[[109 126]
 [135 149]
 [114 124]
 [112 126]
 [110 126]
 [143 131]
 [133 153]
 [110 126]
 [112 124]]
->
[[109]
 [135]
 [114]
 [112]
 [110]
 [143]
 [133]
 [110]
 [112]]

[[106 143 129 137 152 139 138 150 136 126 149]
 [106 143 129 137 151 139 138 150 136 126 148]
 [139 116 124 120 111 118 119 112 120 126 112]
 [139 116 124 120 111 118 119 112 120 126 112]
 [139 117 124 120 111 118 119 112 120 126 112]
 [106 143 129 137 152 139 138 150 136 126 149]
 [139 116 124 120 111 118 118 112 120 126 112]
 [139 116 124 120 111 118 118 112 120 126 112]]
->
[[106 129 152 138 136 149]
 [106 129 151 138 136 148]
 [139 124 111 119 120 112]
 [139 124 111 119 120 112]
 [139 124 111 119 120 112]
 [106 129 152 138 136 149]
 [139 124 111 118 120 112]
 [139 124 111 118 120 112]]

[[124 129 120 138 115 105 113 123 119 140]
 [127 137 138 124 122 135 134 125 138 107]
 [130 131 118 136 123 109 110 130 110 146]
 [128 122 111 132 124 112 113 131 119 151]
 [125 124 116 129 120 112 113 127 122 146]
 [129 108 113 119 134 128 125 138 118 157]]
->
[[124 120 115 113 119]
 [127 138 122 134 138]
 [130 118 123 110 110]
 [128 111 124 113 119]
 [125 116 120 113 122]
 [129 113 134 125 118]]

[[108 125 112]
 [108 125 112]
 [155 126 150]]
->
[[108 112]
 [108 112]
 [155 150]]

[[152 104 104 104 153 152 104]
 [112 147 142 140 114 109 142]
 [112 147 142 139 114 109 142]
 [152 103 104 103 152 153 103]
 [152 103 103 104 152 153 103]
 [152 104 104 104 151 152 104]
 [112 147 142 141 115 109 142]
 [112 148 141 140 114 110 142]
 [112 147 142 140 114 109 142]
 [152 104 103 104 152 153 104]]
->
[[152 104 153 104]
 [112 142 114 142]
 [112 142 114 142]
 [152 104 152 103]
 [152 103 152 103]
 [152 104 151 104]
 [112 142 115 142]
 [112 141 114 142]
 [112 142 114 142]
 [152 103 152 104]]

[[120 128 125 124 140 130 136 109 125 115]
 [140 138 150 121 137 120 134 118 115 135]
 [122 123 128 108 137 112 117 107 129 129]]
->
[[120 125 140 136 125]
 [140 150 137 134 115]
 [122 128 137 117 129]]
